Here is a tiny trained network, its code and every weight. The questions are about switching its units off for an input and a target symbol, where a switched-off unit gives its printed mean instead of its output.

import numpy as np


def w(rows, s, z=0):
    codes = np.array(rows[::2]) - 128.0
    scale = np.full(codes.shape[1], s)
    scale[-1] = z or s
    return codes * scale


def softmax(a):
    e = np.exp(a - a.max(-1, keepdims=True))
    return e / e.sum(-1, keepdims=True)


def log_softmax(a):
    a = a - a.max(-1, keepdims=True)
    return a - np.log(np.exp(a).sum(-1, keepdims=True))


def net(x, mask):
    ids = ['βζπστφ'.index(c) for c in x.split()]
    T = len(ids)
    res = E[ids] + P[:T]
    u = 0
    for l in range(3):
        r = res
        for j in range(3):
            rows = slice(3 * j, 3 * j + 3)
            q, k, v = (r @ M[l][rows].T for M in (Q, K, V))
            z = softmax(np.where(np.tri(T) > 0, q @ k.T / 3**0.5, -1e9)) @ v
            o = O[l][rows]
            res = res + np.where(mask[u + j], z, o[:, -1]) @ o[:, :-1]
        u += 3
    return log_softmax(res[-1] @ U[:, :-1].T + U[:, -1])


Q, K, V, O = {}, {}, {}, {}
E = w([
[109,26,190],'β',
[162,154,108],'ζ',
[81,8,96],'π',
[109,160,186],'σ',
[118,109,89],'τ',
[47,51,206],'φ',
],0.011)
P = w([
[87,125,83],'0',
[156,112,205],'1',
[116,192,12],'2',
[183,61,131],'3',
[146,133,210],'4',
[91,209,10],'5',
[232,65,128],'6',
[115,116,225],'7',
],0.012)
Q[0] = w([
[155,234,110],'0.h0',
[87,116,137],'0.h0',
[1,114,198],'0.h0',
[158,160,20],'0.h1',
[193,86,85],'0.h1',
[19,189,190],'0.h1',
[97,207,126],'0.h2',
[74,186,179],'0.h2',
[117,198,173],'0.h2',
],0.0081)
K[0] = w([
[132,211,103],'0.h0',
[213,123,120],'0.h0',
[128,114,244],'0.h0',
[133,116,147],'0.h1',
[198,157,135],'0.h1',
[68,158,116],'0.h1',
[113,146,160],'0.h2',
[136,113,126],'0.h2',
[98,172,191],'0.h2',
],0.011)
V[0] = w([
[115,162,155],'0.h0',
[155,97,183],'0.h0',
[154,69,118],'0.h0',
[178,100,152],'0.h1',
[161,93,160],'0.h1',
[193,85,201],'0.h1',
[107,169,83],'0.h2',
[14,220,109],'0.h2',
[255,98,184],'0.h2',
],0.0095)
O[0] = w([
[229,173,117,119],'0.h0',
[203,176,2,254],'0.h0',
[145,209,76,202],'0.h0',
[168,60,97,117],'0.h1',
[35,64,214,157],'0.h1',
[105,26,58,152],'0.h1',
[185,75,113,48],'0.h2',
[211,132,169,105],'0.h2',
[198,88,28,63],'0.h2',
],0.0045,0.0032)
Q[1] = w([
[27,115,199],'1.h0',
[176,19,182],'1.h0',
[38,74,61],'1.h0',
[246,99,32],'1.h1',
[149,170,213],'1.h1',
[176,90,208],'1.h1',
[235,99,1],'1.h2',
[126,159,183],'1.h2',
[222,179,123],'1.h2',
],0.0094)
K[1] = w([
[249,77,60],'1.h0',
[30,48,79],'1.h0',
[118,211,57],'1.h0',
[76,148,207],'1.h1',
[108,66,155],'1.h1',
[147,138,254],'1.h1',
[180,212,32],'1.h2',
[60,138,128],'1.h2',
[144,227,88],'1.h2',
],0.0098)
V[1] = w([
[107,94,247],'1.h0',
[86,121,139],'1.h0',
[46,120,131],'1.h0',
[152,126,156],'1.h1',
[133,116,125],'1.h1',
[182,122,118],'1.h1',
[105,19,140],'1.h2',
[46,136,43],'1.h2',
[133,107,217],'1.h2',
],0.011)
O[1] = w([
[36,152,241,242],'1.h0',
[2,141,124,185],'1.h0',
[40,64,124,226],'1.h0',
[126,116,154,122],'1.h1',
[203,106,147,127],'1.h1',
[198,129,151,63],'1.h1',
[205,97,82,254],'1.h2',
[70,152,57,135],'1.h2',
[248,176,100,225],'1.h2',
],0.0051,0.0053)
Q[2] = w([
[57,190,63],'2.h0',
[161,70,111],'2.h0',
[7,204,140],'2.h0',
[70,156,70],'2.h1',
[211,161,101],'2.h1',
[42,30,154],'2.h1',
[76,103,121],'2.h2',
[48,150,119],'2.h2',
[64,75,90],'2.h2',
],0.012)
K[2] = w([
[31,178,184],'2.h0',
[191,95,151],'2.h0',
[84,101,120],'2.h0',
[140,78,154],'2.h1',
[141,158,68],'2.h1',
[150,7,165],'2.h1',
[138,142,91],'2.h2',
[195,151,140],'2.h2',
[78,98,77],'2.h2',
],0.013)
V[2] = w([
[142,96,242],'2.h0',
[182,94,14],'2.h0',
[254,49,190],'2.h0',
[31,123,47],'2.h1',
[168,117,135],'2.h1',
[231,123,148],'2.h1',
[116,97,68],'2.h2',
[103,136,65],'2.h2',
[193,216,87],'2.h2',
],0.0089)
O[2] = w([
[147,232,140,205],'2.h0',
[83,52,120,2],'2.h0',
[40,237,55,50],'2.h0',
[171,142,49,178],'2.h1',
[98,144,253,97],'2.h1',
[51,90,149,35],'2.h1',
[159,237,190,129],'2.h2',
[177,163,162,131],'2.h2',
[208,30,156,4],'2.h2',
],0.0055,0.0081)
U = w([
[160,119,37,80],'β',
[65,33,92,246],'ζ',
[220,42,173,159],'π',
[78,181,115,2],'σ',
[118,66,222,235],'τ',
[246,137,111,62],'φ',
],0.013,0.0045)

Each question gives the input, a string of symbols that net reads in full, and the target symbol t.
The units are the heads (3 rows each of Q, K, V and O). Each row of codes is followed by its name. A weight is (code - 128) times the scale printed after its matrix; where a second scale follows, it is the last column's (O and U).
mask holds one flag per head, layer by layer. A switched-off head (its flag False) gives its mean, the last column of its rows in O, instead of its output. The means were averaged over made-up inputs and are rounded, as every weight is.
A unit's drop is (log p(t) with every unit on - log p(t) with that unit switched off) / (log p(t) with every unit on - log p(t) with every unit switched off).
The circuit of an input: a set's keep is (log p(t) with only the set's units on - log p(t) with every unit switched off) / (log p(t) with every unit on - log p(t) with every unit switched off). Starting from all 9 units, units are removed one at a time, each time the one whose removal leaves the highest keep (on an exact tie, the one counted first), for as long as the keep stays at least 0.8.
circuit, biggest first: the units of the circuit, biggest drop first
unit that matters most: the unit with the biggest drop
heads that matter: for each layer, one digit per head in row order, 1 if its drop is at least 0.15 and else 0, layers parted by /
drop when u is switched off: that unit's drop, to one decimal
input π ζ ζ φ φ β, target π: unit that matters most	0.h0
input φ φ τ φ τ φ φ σ, target π: circuit, biggest first	[2.h0 0.h1 1.h0 1.h2]
input ζ σ φ β, target ζ: circuit, biggest first	[2.h0 1.h0]
input ζ β ζ σ τ ζ, target ζ: circuit, biggest first	[2.h0 1.h2]
input β φ φ β ζ φ ζ, target ζ: heads that matter	010 / 000 / 100
input φ φ β π, target β: heads that matter	101 / 001 / 011
input τ φ β, target τ: circuit, biggest first	[1.h2 2.h1 2.h0]
input φ τ τ, target φ: circuit, biggest first	[1.h0 2.h0 0.h2]
input φ β β, target φ: heads that matter	101 / 100 / 101
input φ φ φ φ ζ σ, target φ: heads that matter	000 / 100 / 100
input φ φ τ φ φ φ σ, target τ: circuit, biggest first	[1.h2 2.h1]
input ζ φ π φ φ σ, target ζ: circuit, biggest first	[2.h0 1.h2]
input ζ φ φ φ ζ, target τ: circuit, biggest first	[2.h1 1.h0]
input φ φ β β φ τ, target φ: heads that matter	101 / 100 / 101
input φ φ β τ σ π, target φ: circuit, biggest first	[1.h0 2.h0 2.h2]
input φ φ β φ β, target σ: circuit, biggest first	[2.h0 1.h2]
input φ σ β β ζ β, target φ: heads that matter	101 / 100 / 100
input π β β π, target β: unit that matters most	2.h2
input φ ζ ζ φ β ζ, target φ: heads that matter	101 / 100 / 100
input φ β ζ, target φ: unit that matters most	0.h0
input β φ β φ τ φ τ, target ζ: circuit, biggest first	[2.h0 0.h1]
input τ β β τ, target ζ: heads that matter	100 / 000 / 110
input π τ φ β φ φ φ σ, target π: drop when 0.h2 is switched off	0.0
input σ φ ζ β, target ζ: drop when 0.h0 is switched off	0.7
input φ φ β φ φ ζ σ, target τ: drop when 2.h0 is switched off	-0.1
input φ φ φ, target φ: drop when 0.h0 is switched off	0.2
input φ π φ, target φ: unit that matters most	2.h0
